How the elements are linked:
zigi % vame
zigi + doda
zigi ! muse
zigi § dufu
zigi * nuzo
zigi ^ petu
zigi $ vume
nodi % tapi
nodi + lire
nodi ! zube
nodi § kide
nodi * meno
nodi ^ samo
nodi $ vomu
toza % vusa
toza + luda
toza ! beto
toza § tisa
toza * kupi
toza ^ boso
toza $ toro
giki % vebe
giki + lero
giki ! lado
giki § vamu
giki * life
giki ^ soza
giki $ mate
nuzo % zadu
nuzo + nuro
nuzo ! samo
nuzo § zega
nuzo * zigi
nuzo ^ zube
nuzo $ punu
kava % meno
kava + nogo
kava ! vasi
kava § kina
kava * tapi
kava ^ mate
kava $ soza
gadi % fibo
gadi + dumi
gadi ! zefe
gadi § life
gadi * vamu
gadi ^ fasa
gadi $ donu
fefe % sifu
fefe + vato
fefe ! bisa
fefe § lovo
fefe * tisi
fefe ^ zose
fefe $ kepu
boso % duli
boso + donu
boso ! zuzo
boso § susu
boso * ripa
boso ^ toza
boso $ dumi
neta % ripa
neta + geki
neta ! biro
neta § fira
neta * duli
neta ^ gote
neta $ somu
beto % mida
beto + geni
beto ! toza
beto § sevo
beto * govo
beto ^ zuzo
beto $ diro
vufe % nafo
vufe + moba
vufe ! bege
vufe § gomu
vufe * fade
vufe ^ fimo
vufe $ ritu
zube % bigo
zube + voke
zube ! nodi
zube § mitu
zube * petu
zube ^ nuzo
zube $ zuda
rune % donu
rune + duli
rune ! zega
rune § samo
rune * geki
rune ^ kide
rune $ fibo
zose % masu
zose + vume
zose ! falu
zose § vuvi
zose * nale
zose ^ fefe
zose $ doda
keta % govo
keta + lato
keta ! gote
keta § kepu
keta * mida
keta ^ biro
keta $ lovo
dumi % tuni
dumi + gadi
dumi ! kuro
dumi § tise
dumi * robi
dumi ^ toro
dumi $ boso
punu % kofu
punu + nale
punu ! zabe
punu § loni
punu * vume
punu ^ zuda
punu $ nuzo
fasa % dave
fasa + toro
fasa ! fade
fasa § nosi
fasa * bege
fasa ^ gadi
fasa $ luda
vume % lado
vume + zose
vume ! vebe
vume § dula
vume * punu
vume ^ vato
vume $ zigi
vebe % giki
vebe + falu
vebe ! vume
vebe § bato
vebe * zabe
vebe ^ vova
vebe $ muse
ritu % lato
ritu + govo
ritu ! kina
ritu § vasi
ritu * geni
ritu ^ mipa
ritu $ vufe
vame % zigi
vame + fura
vame ! mate
vame § mipa
vame * zadu
vame ^ vasi
vame $ lado
vuvi % gato
vuvi + dula
vuvi ! somu
vuvi § zose
vuvi * fida
vuvi ^ lovo
vuvi $ biro
muse % mate
muse + fira
muse ! zigi
muse § geki
muse * samo
muse ^ meno
muse $ vebe
mago % zuzo
mago + zega
mago ! duli
mago § nuro
mago * biro
mago ^ mida
mago $ fida
mitu % geni
mitu + mida
mitu ! kide
mitu § zube
mitu * lato
mitu ^ zega
mitu $ roso
zopa % zega
zopa + zuzo
zopa ! donu
zopa § zadu
zopa * mipa
zopa ^ geni
zopa $ zefe
ripa % neta
ripa + zenu
ripa ! tinu
ripa § vunu
ripa * boso
ripa ^ kupi
ripa $ robi
kupi % gote
kupi + kina
kupi ! govo
kupi § nogo
kupi * toza
kupi ^ ripa
kupi $ fide
vusa % toza
vusa + kide
vusa ! mida
vusa § lire
vusa * gote
vusa ^ duli
vusa $ tivu
kope % bege
kope + fumu
kope ! nafo
kope § vova
kope * dave
kope ^ bato
kope $ tuvo
bigo % zube
bigo + sevo
bigo ! tapi
bigo § geni
bigo * vasi
bigo ^ zadu
bigo $ rute
tuvi % tise
tuvi + zabe
tuvi ! nale
tuvi § tuni
tuvi * falu
tuvi ^ sado
tuvi $ tevu
zabe % life
zabe + tuvi
zabe ! punu
zabe § fibo
zabe * vebe
zabe ^ vomu
zabe $ samo
luda % kide
luda + toza
luda ! geni
luda § tapi
luda * kina
luda ^ donu
luda $ fasa
nogo % misa
nogo + kava
nogo ! zodi
nogo § kupi
nogo * tisa
nogo ^ vunu
nogo $ kige
biro % tinu
biro + dufu
biro ! neta
biro § doda
biro * mago
biro ^ keta
biro $ vuvi
vamu % bato
vamu + robi
vamu ! fimo
vamu § giki
vamu * gadi
vamu ^ bege
vamu $ zenu
dula % fimo
dula + vuvi
dula ! bato
dula § vume
dula * loni
dula ^ nafo
dula $ dufu
susu % tevu
susu + vizi
susu ! tiri
susu § boso
susu * vunu
susu ^ tisa
susu $ tise
moba % lovo
moba + vufe
moba ! fide
moba § sifu
moba * diro
moba ^ gato
moba $ govo
tinu % biro
tinu + mipa
tinu ! ripa
tinu § fura
tinu * zuzo
tinu ^ govo
tinu $ gato
rano % tisi
rano + rute
rano ! buna
rano § diro
rano * sifu
rano ^ rari
rano $ sevo
kina % tuvo
kina + kupi
kina ! ritu
kina § kava
kina * luda
kina ^ zenu
kina $ bege
vasi % petu
vasi + zodi
vasi ! kava
vasi § ritu
vasi * bigo
vasi ^ vame
vasi $ gomu
petu % vasi
petu + kepu
petu ! meno
petu § lato
petu * zube
petu ^ zigi
petu $ vato
tisa % lire
tisa + tapi
tisa ! sevo
tisa § toza
tisa * nogo
tisa ^ susu
tisa $ buna
fira % vunu
fira + muse
fira ! doda
fira § neta
fira * tevu
fira ^ misa
fira $ falu
dufu % mipa
dufu + biro
dufu ! geki
dufu § zigi
dufu * zega
dufu ^ lato
dufu $ dula
meno % kava
meno + misa
meno ! petu
meno § tuvo
meno * nodi
meno ^ muse
meno $ vova
nafo % vufe
nafo + lovo
nafo ! kope
nafo § vato
nafo * roso
nafo ^ dula
nafo $ lato
bisa % kige
bisa + vova
bisa ! fefe
bisa § fumu
bisa * sado
bisa ^ falu
bisa $ misa
fade % roso
fade + diro
fade ! fasa
fade § rute
fade * vufe
fade ^ zefe
fade $ geni
donu % rune
donu + boso
donu ! zopa
donu § vizi
donu * zenu
donu ^ luda
donu $ gadi
tise % tuvi
tise + life
tise ! rari
tise § dumi
tise * lero
tise ^ buna
tise $ susu
loni % zefe
loni + fida
loni ! fibo
loni § punu
loni * dula
loni ^ roso
loni $ zega
sifu % fefe
sifu + gomu
sifu ! kige
sifu § moba
sifu * rano
sifu ^ masu
sifu $ zodi
gote % kupi
gote + tuvo
gote ! keta
gote § misa
gote * vusa
gote ^ neta
gote $ fumu
diro % tofo
diro + fade
diro ! toro
diro § rano
diro * moba
diro ^ kuro
diro $ beto
roso % fade
roso + tofo
roso ! dave
roso § zuda
roso * nafo
roso ^ loni
roso $ mitu
fumu % fide
fumu + kope
fumu ! lovo
fumu § bisa
fumu * tivu
fumu ^ somu
fumu $ gote
tisi % rano
tisi + zuda
tisi ! sado
tisi § tofo
tisi * fefe
tisi ^ nale
tisi $ voke
tuni % dumi
tuni + fibo
tuni ! fida
tuni § tuvi
tuni * somu
tuni ^ tivu
tuni $ duli
geki % zenu
geki + neta
geki ! dufu
geki § muse
geki * rune
geki ^ tuvo
geki $ bato
voke % sevo
voke + zube
voke ! lire
voke § mida
voke * kepu
voke ^ nuro
voke $ tisi
nale % rari
nale + punu
nale ! tuvi
nale § fida
nale * zose
nale ^ tisi
nale $ nuro
masu % zose
masu + lado
masu ! lero
masu § gato
masu * rari
masu ^ sifu
masu $ fura
vato % gomu
vato + fefe
vato ! vova
vato § nafo
vato * zuda
vato ^ vume
vato $ petu
buna % sado
buna + nosi
buna ! rano
buna § toro
buna * kige
buna ^ tise
buna $ tisa
tivu % toro
tivu + dave
tivu ! tofo
tivu § sado
tivu * fumu
tivu ^ tuni
tivu $ vusa
nuro % tiri
nuro + nuzo
nuro ! tevu
nuro § mago
nuro * doda
nuro ^ voke
nuro $ nale
lovo % moba
lovo + nafo
lovo ! fumu
lovo § fefe
lovo * tofo
lovo ^ vuvi
lovo $ keta
zuda % rute
zuda + tisi
zuda ! vomu
zuda § roso
zuda * vato
zuda ^ punu
zuda $ zube
zenu % geki
zenu + ripa
zenu ! mipa
zenu § mate
zenu * donu
zenu ^ kina
zenu $ vamu
govo % keta
govo + ritu
govo ! kupi
govo § zodi
govo * beto
govo ^ tinu
govo $ moba
nosi % vomu
nosi + buna
nosi ! rute
nosi § fasa
nosi * soza
nosi ^ life
nosi $ tapi
kepu % zodi
kepu + petu
kepu ! misa
kepu § keta
kepu * voke
kepu ^ doda
kepu $ fefe
vunu % fira
vunu + mate
vunu ! fura
vunu § ripa
vunu * susu
vunu ^ nogo
vunu $ lero
falu % lero
falu + vebe
falu ! zose
falu § somu
falu * tuvi
falu ^ bisa
falu $ fira
tiri % nuro
tiri + zadu
tiri ! susu
tiri § zuzo
tiri * fura
tiri ^ sevo
tiri $ rari
kuro % fida
kuro + zefe
kuro ! dumi
kuro § rari
kuro * gato
kuro ^ diro
kuro $ zuzo
fura % doda
fura + vame
fura ! vunu
fura § tinu
fura * tiri
fura ^ zodi
fura $ masu
zega % zopa
zega + mago
zega ! rune
zega § nuzo
zega * dufu
zega ^ mitu
zega $ loni
gomu % vato
gomu + sifu
gomu ! soza
gomu § vufe
gomu * rute
gomu ^ lado
gomu $ vasi
lato % ritu
lato + keta
lato ! tuvo
lato § petu
lato * mitu
lato ^ dufu
lato $ nafo
tapi % nodi
tapi + tisa
tapi ! bigo
tapi § luda
tapi * kava
tapi ^ vizi
tapi $ nosi
zefe % loni
zefe + kuro
zefe ! gadi
zefe § kofu
zefe * fimo
zefe ^ fade
zefe $ zopa
duli % boso
duli + rune
duli ! mago
duli § tevu
duli * neta
duli ^ vusa
duli $ tuni
zadu % nuzo
zadu + tiri
zadu ! vizi
zadu § zopa
zadu * vame
zadu ^ bigo
zadu $ kofu
fimo % dula
fimo + gato
fimo ! vamu
fimo § lado
fimo * zefe
fimo ^ vufe
fimo $ mipa
mate % muse
mate + vunu
mate ! vame
mate § zenu
mate * vizi
mate ^ kava
mate $ giki
fibo % gadi
fibo + tuni
fibo ! loni
fibo § zabe
fibo * bato
fibo ^ dave
fibo $ rune
mida % beto
mida + mitu
mida ! vusa
mida § voke
mida * keta
mida ^ mago
mida $ tofo
gato % vuvi
gato + fimo
gato ! robi
gato § masu
gato * kuro
gato ^ moba
gato $ tinu
fide % fumu
fide + bege
fide ! moba
fide § kige
fide * toro
fide ^ robi
fide $ kupi
rute % zuda
rute + rano
rute ! nosi
rute § fade
rute * gomu
rute ^ kofu
rute $ bigo
misa % nogo
misa + meno
misa ! kepu
misa § gote
misa * lire
misa ^ fira
misa $ bisa
life % zabe
life + tise
life ! kofu
life § gadi
life * giki
life ^ nosi
life $ vizi
tuvo % kina
tuvo + gote
tuvo ! lato
tuvo § meno
tuvo * kide
tuvo ^ geki
tuvo $ kope
geni % mitu
geni + beto
geni ! luda
geni § bigo
geni * ritu
geni ^ zopa
geni $ fade
vomu % nosi
vomu + sado
vomu ! zuda
vomu § dave
vomu * vova
vomu ^ zabe
vomu $ nodi
sevo % voke
sevo + bigo
sevo ! tisa
sevo § beto
sevo * zodi
sevo ^ tiri
sevo $ rano
bato % vamu
bato + somu
bato ! dula
bato § vebe
bato * fibo
bato ^ kope
bato $ geki
dave % fasa
dave + tivu
dave ! roso
dave § vomu
dave * kope
dave ^ fibo
dave $ kide
lado % vume
lado + masu
lado ! giki
lado § fimo
lado * kofu
lado ^ gomu
lado $ vame
vizi % samo
vizi + susu
vizi ! zadu
vizi § donu
vizi * mate
vizi ^ tapi
vizi $ life
zodi % kepu
zodi + vasi
zodi ! nogo
zodi § govo
zodi * sevo
zodi ^ fura
zodi $ sifu
vova % soza
vova + bisa
vova ! vato
vova § kope
vova * vomu
vova ^ vebe
vova $ meno
lire % tisa
lire + nodi
lire ! voke
lire § vusa
lire * misa
lire ^ tevu
lire $ sado
tofo % diro
tofo + roso
tofo ! tivu
tofo § tisi
tofo * lovo
tofo ^ fida
tofo $ mida
doda % fura
doda + zigi
doda ! fira
doda § biro
doda * nuro
doda ^ kepu
doda $ zose
kige % bisa
kige + soza
kige ! sifu
kige § fide
kige * buna
kige ^ lero
kige $ nogo
robi % somu
robi + vamu
robi ! gato
robi § lero
robi * dumi
robi ^ fide
robi $ ripa
tevu % susu
tevu + samo
tevu ! nuro
tevu § duli
tevu * fira
tevu ^ lire
tevu $ tuvi
fida % kuro
fida + loni
fida ! tuni
fida § nale
fida * vuvi
fida ^ tofo
fida $ mago
rari % nale
rari + kofu
rari ! tise
rari § kuro
rari * masu
rari ^ rano
rari $ tiri
soza % vova
soza + kige
soza ! gomu
soza § bege
soza * nosi
soza ^ giki
soza $ kava
zuzo % mago
zuzo + zopa
zuzo ! boso
zuzo § tiri
zuzo * tinu
zuzo ^ beto
zuzo $ kuro
sado % buna
sado + vomu
sado ! tisi
sado § tivu
sado * bisa
sado ^ tuvi
sado $ lire
lero % falu
lero + giki
lero ! masu
lero § robi
lero * tise
lero ^ kige
lero $ vunu
toro % tivu
toro + fasa
toro ! diro
toro § buna
toro * fide
toro ^ dumi
toro $ toza
kofu % punu
kofu + rari
kofu ! life
kofu § zefe
kofu * lado
kofu ^ rute
kofu $ zadu
kide % luda
kide + vusa
kide ! mitu
kide § nodi
kide * tuvo
kide ^ rune
kide $ dave
bege % kope
bege + fide
bege ! vufe
bege § soza
bege * fasa
bege ^ vamu
bege $ kina
mipa % dufu
mipa + tinu
mipa ! zenu
mipa § vame
mipa * zopa
mipa ^ ritu
mipa $ fimo
somu % robi
somu + bato
somu ! vuvi
somu § falu
somu * tuni
somu ^ fumu
somu $ neta
samo % vizi
samo + tevu
samo ! nuzo
samo § rune
samo * muse
samo ^ nodi
samo $ zabe

The rows follow the links: the fewer symbols apart two elements are, the more alike their rows tend to be.

Each row is also shifted at random along 8 hidden directions that mean nothing.

Some elements, each with a row of numbers:
duli: [ 42   5  12 -10 -23  -9  31   8 -22   4 -49 -46  -7 -26 -53   9  -5 -65   6  32 -20  21  22  20  -4 -35 -19  -1 -52   3 -20  43  17  25  -6  14  26  18   3  21 -14 -63  70  -7  -4 -10  12  -3   6   4   0  -5  13]
zose: [ 58 -81 -45 -30 -10 -16  -6 -36  23 -15 -10  -3 -18 -36   2  39   7  -6 -42 -28   1 -16  18   4 -26  13 -29  14 -33   2  39  -1 -22  -7  31 -46 -16 -12   7 -18 -22 -20 -62  -7  49  -5  36  -6  57  10   7 -41  17]
zuda: [-19  -8   1 -14  44  25 -23  13  29  -7  10  31  -2  23 -28 -10   0  75  -8  13  39 -27 -49   3   0  12  16  40   8 -31  -8   4 -22 -37 -10  15 -11  10  34  20   6  34 -43 -12 -13  33 -26 -17 -11 -13  -8  -7 -15]
punu: [-25  -2 -21 -15  18  12 -14 -21 -13 -40   1  31  -8  33  15  27   0  18   4 -18  28 -13  -1 -37 -28  -2 -14  -5  15 -27  10  16 -17 -35  22  -2 -28  -1  -3  13 -21  19 -46  -7 -33   9 -11  44 -11  -9  29  -1  20]
zadu: [  9  -2  -5  28   0  11  14  30  16 -47  10  -8  -7  59 -25 -20 -56  98 -12  37  -5  -3 -32  30 -39  52  -5 -22  12  -9  12  17  10   5 -47  27 -24 -27  19  40 -27  63 -35  -1  13  39 -49  -2  51  12 -16 -54 -40]
sifu: [ 42  19 -35  11 -35 -11  19  -7 -19 -87  -4  68 -13  54  24  19 -34  12  -2 -48 -22  15 -17 -37 -43  46 -19 -11  34  11   4 -37   4  19   9 -33 -36 -18 -53 -27   0  27 -37  38 -14 -15 -29  18  -7  -2   0 -10 -17]
mitu: [ 80  14   7   9 -12 -12 -29  -7  -4  -7 -16 -19  41  -6 -12  38  35  51 -63  46  12 -21  30  33   2 -11   2   1  -6  12   8   6 -18  -1 -16  10  10  61   9  18 -43   1 -14 -13 -30 -46 -36  14  63  19  21   9  25]
tuvo: [ 21  19  21 -10   9 -10 -36 -15  -5 -19 -14 -48  32 -30  -5  14  28 -41  18  11 -32   1   9 -13  -3 -38  19 -19 -15  15  11 -11  11   6 -17   4  23  32   9 -26   0 -37  25  31 -29 -23  -6   1  11 -12  31   0  13]
moba: [ 29  10  -8  12 -30 -37  16  -9  13  -4  11  33  -6  -1   6   6  30   5 -33  -9  -9   3  16  -5  -3  13   6  10   6   4   6 -25 -29  22  25 -18  -9   8 -47 -32  -6  12  23  17 -21 -19   0   0  -8  11  -9  22   8]
nale: [-14 -16 -25 -14   5   5   8 -10 -23  -6 -37  32 -29  32   0  19  -7  16  -1 -31  33   6   2 -31  -6   2  -8  15  13 -25 -27  15 -10 -23  32  -7 -32 -16 -17  17   6  -7 -11   1 -17  13 -11  21 -37   7   8  16  15]
meno: [ 20   9  10  -2  46  18 -31  19 -12  23 -21 -18  23   1  -3 -40   8  35  28   4 -17  -7 -16  14  34  -5  37 -13   5   9   6   0  12 -19 -48  21  10  26  33  -4  22 -35  14  21 -18  -4 -28 -14  -1 -33   4  16 -12]
zefe: [-85   2  10  16  21 -18  -1 -12  42  15  50   8   1  -6  -5  18  -3 -14  -1  27  16   4   2 -18  -4 -21 -23  37  18 -22 -14   1 -15 -14  34  15  -4 -28  15   9   1  63  17 -32  -4  14  12  -9 -32   9 -19   0   6]
life: [-58   2   6   3  19   9 -29 -26  -2  -3  32   6 -13  -5  15   5  19 -56  24 -43  43 -24 -13 -13 -11  -4 -15  15   3  12  37  34 -29  -2  16  -5 -30 -47  23  15 -15  23 -28 -35 -16  39  67  21   0 -20  32 -25   3]
fida: [  1  -4 -12 -13   0  -6   6  -8 -11   9 -10  21 -11  -1  21  31  26  -2 -22   7  35   2  50 -10   0 -12 -21  29   3 -32 -34 -12 -18 -11  53  -8  17  30 -39  13 -14  -5  13 -22   7 -45 -21  10 -17  21   3  34  35]
vomu: [-14  -5  15 -13  26   9  33   9  50  -5  27  22  15 -35 -85  14   1 -32  -4  24 -21 -25  11  52  10 -16 -58  39 -41  -7   7   7  14 -11 -16  -5  25  60  29  34 -15  34   6 -38  10 -71  33 -25  10  -6 -20  -5  12]
luda: [-73  24  34  21   1  24 -27  21  21 -25  53  -9  25  -9  22  13  40 -16  -9  13  -9  -2  16  15  -4  -8  -7 -12  15   4 -17   5   4  11   9   8  14  26  18  25   8  48 -10 -22 -23 -21  -1  13   6   0   8   9   3]
gote: [ 33  -2   9 -25 -63  13  23 -23 -26 -21  -2  -2  13 -36  33  20  -7 -21 -21 -15   5   5  26 -18 -23 -11   2 -33 -21  17  -3 -16  25  30  10 -39  20  -6 -10 -30  17 -57 -36  12  44   9  29  27  28   6  22  11 -14]
ritu: [-26   3   9  20  -3 -29  13  -3  56  10  31  -9  30 -40  14   1 -25  24 -26  61 -33   6  23   9  17 -13 -18   2  20   9 -28 -29  37 -19   0   4  10   7  17 -20  23  42  -8  12  58 -31 -27 -31  32  35 -44 -13 -20]
bigo: [ 70  23  15  30 -21 -43  15  -5  -5  59 -28  23  16 -32   6  -2 -11  21 -18  18  36  14  25   9  34 -17 -16  -9  25  15  14  17  16 -25 -35  20 -38 -11   9  21 -13 -12  -5 -20   7   7  29   9  24   6  18  12 -13]
mida: [-12 -39  -4 -15  14   7 -60  31  39  52 -10 -24  -6 -15  -1 -14  53  19 -38  27  23  -5  10  23  13 -22  58  35  -8 -39 -40  20 -17   0  14  23   0   3  42   9  24 -12  12 -22  -3  62 -23 -12  -9   1  -4  23  -2]
beto: [ 19   1   8  23 -24 -25  -8  30   9  85  -9   2  -8 -21   9 -25  26  18 -40  27  26   9  22  27  36  -2  34  15   9 -17 -36  15  -6   8   2  18  -8 -23  17  11  12   3  21 -21   3  45   2 -18  -7  17  -5  27 -16]
kina: [-35  24  17  25 -10  -2  -7  -3   0  63  42  -4  38 -35  61 -27  40  40 -14   1  22 -21  17  23  50  -5  33 -18  16  36   4 -22  -7   3 -11 -12   8  11   6 -19  18 -11  -2  -5   9  -7   8  -8  16  -8  22  28   3]
fira: [ 20 -60 -22 -21  17  32 -40  36  -7  -8 -27 -60 -21   8 -14 -41  15  35   6 -16 -13 -13 -28  41  -7  28  46  -6 -43   7  19  21   1   9 -24   0  -3  11  35   3  -3 -41 -27   4  27  38  -5 -25  51 -11  -4 -41 -13]
geki: [ -6 -22   8 -28 -17  -2  23 -25  12  24  11 -43  25 -52   5   7  -2 -32   3  17 -17 -26  22  12  12 -31  -5 -28 -47  11  28   2   7  -6 -21  -6  24  -5  17 -18  -7 -48  -6   3  12   4  34   1  35   4  28  -2  14]
zega: [-34   7  20 -22  15  -5  13 -16  20 -54 -17 -45   6   4 -20  37 -54 -36  43  58 -26  39   5 -49 -26 -47 -23  -1  10 -35 -36  24  42 -23   9  41  24   0  16  16  12   7  11   7  12  21 -42  -3 -14  28 -37 -28 -20]
buna: [ 15  19   8  16  10   9  -3  32   0 -30  -6  22 -22  14 -47 -10   2 -25   6 -15 -22  23 -12  36  -8  12 -16  25 -13   9   3   6  15  34   2   6   7  19  19  27  -5  25   3 -25  12 -13  11 -22   0 -10 -33 -22  -7]
geni: [ 36  57  21  22 -47 -35   8 -24 -10  30  -1  19  35   1  39  22  41  -7 -40  18  36  -4  30  -4  13  -9 -13 -27  24  12   8   5 -28   4 -13  12 -43  -1 -30 -12 -13   5  17   1 -87  -6   6  49  -7  11  63  35  31]
tisa: [ 18  27  21  35  -9   4  -6  40 -34  61 -22  18   2  -8  33 -30  16  36  -4 -19  24  17  30  46  48   6  12  -9  32  13 -35   9  27  12  -6   9  -2  34  -8  18  18  -8  13 -26  33 -39   0   3 -12  -6  -7  28   0]
fasa: [  4  60  37  19 -31  -1  33 -16 -55   4  20  26   7 -12  32   6 -27  40   7   8  46   5  -8  -2   5 -13  -6   5  41   9  -1 -25  12  11  -3 -16  37  -8  16   1 -29 -14 -46 -21  38 -24   9   7  21  10  -6  11 -21]
somu: [ 15 -25   0 -21  -7  10 -15 -18 -46   6  -8 -27  -6 -19  28   9  40   0   0 -30  16  -3  15  -5  -2  -4  23   6 -19  12   5 -19 -29  22  41 -37  34  13 -14 -21 -16 -64 -12  -8  26 -25   8   5  25  -2  11   5  23]
vamu: [ 32   1  18  23  24 -30 -26 -24 -42  -8   9 -72  -3 -15 -25 -21  -7 -19  36  21 -14  15 -33   4  -2 -10  22  15   1  26  44 -29 -16  34 -16   0  29 -10  26 -20 -45 -40  27  12   9   1   8 -40  62   3 -31 -48 -25]
fibo: [-45  20  23  10  14  21  30  -8 -42  -1  18  -1  10   2   1   4 -28  87   7  37  24 -15  17  25   4  -9 -18  13  10  -6 -26 -26  15 -13   3  -8  61  44   8  31 -30   1 -18 -25  51 -58 -40 -11  35  12 -25   4  -3]
vusa: [ -4  10  22 -11 -14  23  -5  29  -3 -57 -16 -27  -1   6 -22  10  -1 -49   5  20 -33  23  -4  -1 -20 -20  10  -1 -17 -19 -33  17  35  23   2  14  39  18  14  14  22 -14   1  -4  15  -2 -33  -3 -12  13 -24  -7 -13]
zuzo: [  7  21  16  28  -1 -17 -25   6 -41  58 -30  -7   4   9  63  -9  29  -8  -1  10  38  35  33 -30  27  -8  23  -7  37 -18 -34   9 -19   4  27  28 -17  -8 -38   9  19 -21  65  -1 -40  10 -28  28 -50   6  15  42  20]
vuvi: [ 66 -51 -22 -18   0 -21 -46 -55 -34 -30 -34 -55 -29 -23  15  23  15 -32   0 -12  16  24  -3 -42 -28 -24  28  20  -2 -18  11 -11 -24  12  52 -24  14 -27   7 -39 -31 -63 -24  16  29  27   2  -5  35  21  -8 -34  -9]
mipa: [ 26  12  15  37  23 -33 -60 -23 -37   8 -15 -49  23  17  77  -9  41  36  19  12  11  13   5 -39  12   5  48 -33  52   7  14 -16 -34 -13   3  17 -27  -1 -19 -25  -8 -22  16  32 -50   8 -65  18  14  -5  21   1   3]
giki: [-33   0  -1  26  60  -5 -10  11   1  24  20 -26   0  -3  -4 -30  -8  29  48   0 -12  -8 -17  27  26   6   5  18  18  26  23 -20  -3 -20  -1   3  10  10  22  -1  -6  17  15   8  26 -34  -4 -43  15 -23 -29 -26 -16]
soza: [-33  29   6   2  18 -11   4 -21  20  10  29  21  12 -29   6   9   0 -75  37 -31 -11   0  -6 -35  16 -25 -29   1  14  25  28  -5   9 -16  10  -1 -16  -5  -4 -24  14  12   5   9 -13 -27  56 -11 -39 -23  13   1   8]
ripa: [-10   4  11  26   4 -15 -53  10 -35 -36  -2 -52   8  -1  66  22  53 -69  26 -28 -40  35  54 -20  -8 -15   3 -34  19  40 -16 -15   6  26  41  -8   9  38 -47 -23  19 -20  34  11   0 -66 -14  19   9  -2  10   1  28]
fimo: [-21 -23   0   3  21 -28 -67 -56   1 -55  31 -41  -5 -14  50  45  26 -51  23 -22   6  17   9 -72 -37 -13  11  10  28  10  14  -6 -27  -7  51  -6  -9 -25   8 -39 -11   8 -34  16  -4  16  -8   3  11   5   0 -37  -2]

Start, symbols taken left to right, then the element you end at.
Answer with the element's name.
[-41  -3  19   8 -22  13   1  17   1  11  11 -16 -11   0  14  -3  11 -49  -6   3  -3  15  15  16 -11   4   7 -13 -17  -5 -18  26   3  39  11   7   5 -21   1  25  12   8  24 -28  11  20  23   4 -13  11   8   3  11]
§ * § %: neta
[-56 -14   0 -19  -3  46  53  45   9  20 -13  14  -8  11  -5 -24 -55  38   8  -9  -1  -3  14  26   7   8 -24  -6 -19 -23 -47  20  41  -2 -14   9  14   3   4  41  32  -5 -17 -32  65  11   3  -8 -10  -5 -16   1 -12]
^ ^ * *: tevu
[ 40  10   6  26  -4  -8 -46  26 -14 -52 -30  -4 -11  37  20  -3  11 -37   6  -3 -25  43  16 -27 -28  -3  -4  -8  27  -3 -29  24  16  22  11  32 -26  -3   3  11  15  23  -5   2 -13   4 -27  12  -5  -1   2 -19 -16]
% + ! ! + %: sevo
[-26   2   9  16  51  -2 -56  14   9 -65  11 -63   3  35  -9  -8  17 -48  53 -15 -69   3 -19  -2 -20  13   6 -27   0  20  32  11   1   7 -19  33 -21  15  -2   0   2  22  58  26 -61 -12 -23 -13   0 -25   6 -42   4]
+ * % § * *: duli
[-77  -7   2   4 -10  21  15  30  32 -24  66  25   3   6  29 -15  10  53 -30 -16  -6 -11 -11  34  -6  40  12  10   5   8 -32 -34 -13  30  27 -40  30   3 -11  -8  25  58 -33 -18  53 -24  -4 -17  -1   1 -33  10  -8]
^ § % § %: robi
[ 14 -18 -17 -21 -12   5  15   8  21 -25 -15  15   4  16   2  12 -12  -4 -12 -21 -29   2  12 -16   1   7 -11 -27 -11  -6 -22   7  29 -17   3  -2 -21  11 -29 -14  46  -5  -7  27  -2 -11 -13   3 -25   3   8  14   8]
§ § $ ^: zose
[-52  23   2   9 -21  22  60  30   3 -52  26  15 -41  49 -55 -23 -58 -13   8  22 -25  14 -53   7 -52  25 -11  18 -18 -18 -12   2  10  50  -8   2  33 -42  -5  23 -25  33  19  -9  16  46   1 -27 -20  20 -49 -35 -24]
! + ^ ! $ % ^: rune
[ 16  11  25  27 -17   7 -11  29  -4   6   0 -27   6 -25 -11 -20   4 -24  -8  23 -20  22  20  42   4 -11   7   0  -7   3 -23  10  27  46  -6  16  32   7  30  19   4   3   7 -33  52  -6   4 -25  37  18 -36 -16 -24]
+ § * % % %: meno
[ -2  12  22 -10  -1   6  16 -10 -14 -54  -3 -48   8  -4 -34  19 -22 -25  15  44 -23   5   7  19 -24 -18 -25 -16 -23 -10   2  15  28   4 -25  18  44  20  13  23 -23 -15   7  -5  -3  -5 -19  10  30  10   4 -18   0]
+ ! § ^ § §: voke
[-40 -17   8 -22   8  17  28   1 -10 -12   1 -14 -22 -13 -26  12 -38 -53  31   5  -6  24   2 -14 -19 -40 -15  37 -20 -29 -39   1  14   9  38  -7  56  -5  18   8  12 -24  -2 -17  57   9  11 -20 -10  13 -41 -13 -15]
§ ^ % § $ !: beto
[ 44  -9 -17 -16 -22 -11  14 -14 -29  12 -17  27   2  -4  17   3   4  54 -31   2  21   2   9 -12   7   3  18  20  14  -5 -20 -45  -3  10  24 -29  22   6 -22 -40  -3 -41 -19  20  32 -18 -35  -1   6  17 -18  26  -9]
% * § * !: kige
[ 48  36  20  -4 -18   9   5 -29 -57 -22   3   9   0  14  -7  16  10  15   1   6  45 -12 -27  -3 -24 -10  11  -1  -3  -6  23 -12 -18  10  -8 -23  33  19  15  -6 -41 -38 -35  -9 -31   2   4  33  22  -4  30   8  -2]
$ ^ * + !: biro
[ -4 -17 -18 -32 -19 -22  21 -38  29   7  31  18  10 -40 -15   1 -20  35 -19  13  26 -31 -31 -20  -4 -24   6  17 -14 -13  19 -19 -16 -11  -2 -20   9 -33  30 -36 -11 -10 -52  14  31  43  20 -15  27  23  -3  -5 -17]
* % ! % ! +: tofo
[ 68  49  -6  35 -48 -23  35  12 -22  45 -10  51 -13  25  -8   0  22  43 -44  14  27  -4   1  35   6  21   5  20   5   1  -3  -4 -38  29  -8 -10 -11  -1 -28   6 -29   6  33  -6 -42 -25 -10  12 -13  13   0  45  16]
! % $ +: kide
[-16 -25 -21 -31   2  31  -6  14  11  29   7  30   3  -6   6   3  36  12 -26 -53   6 -30   3  18  29  19  14  13  -9  12  12  -5 -17   3   9 -39  -2  43 -17  -9  21 -18 -20  -7  18 -34  28   0  -4 -31  17  39  22]
§ + % ! ^ !: vamu
[-73 -29 -15 -10   6  11  22   7   4   5  28  18 -17  -9  27  -5 -29 -36  29 -50  -5  12   7 -15  -3   6 -31   5   2   9  -9  -8  12   7  39 -21   0 -21  -9  -7  35  21 -14  -3  60 -11  42  -9 -27  -5 -24 -13   2]
! ^ § + ! +: fide
[ -5  36  11  27   8 -13 -32   2   4 -48  24   6  -6  33 -14 -11   5  23   2  27   2   7 -40 -24 -30   3  14  24  26 -11   6 -10 -23  19  -1  25  -2 -21  28   5 -24  33  -7   4 -33  41 -31  -5   2   8 -19 -26 -19]
$ + $ ! +: fasa
[-17   4   7  24   4   9  -3  19 -27  34 -20  -6  -7   3  31 -14 -10 -30  24 -24  16  14  25   3  16  -1   2 -15   5  -1 -16  25  18   3  11  14 -13 -14 -10  32  26  -8  19 -24  15  11  23   6 -25  -8   7   5   5]
$ + $ %: samo
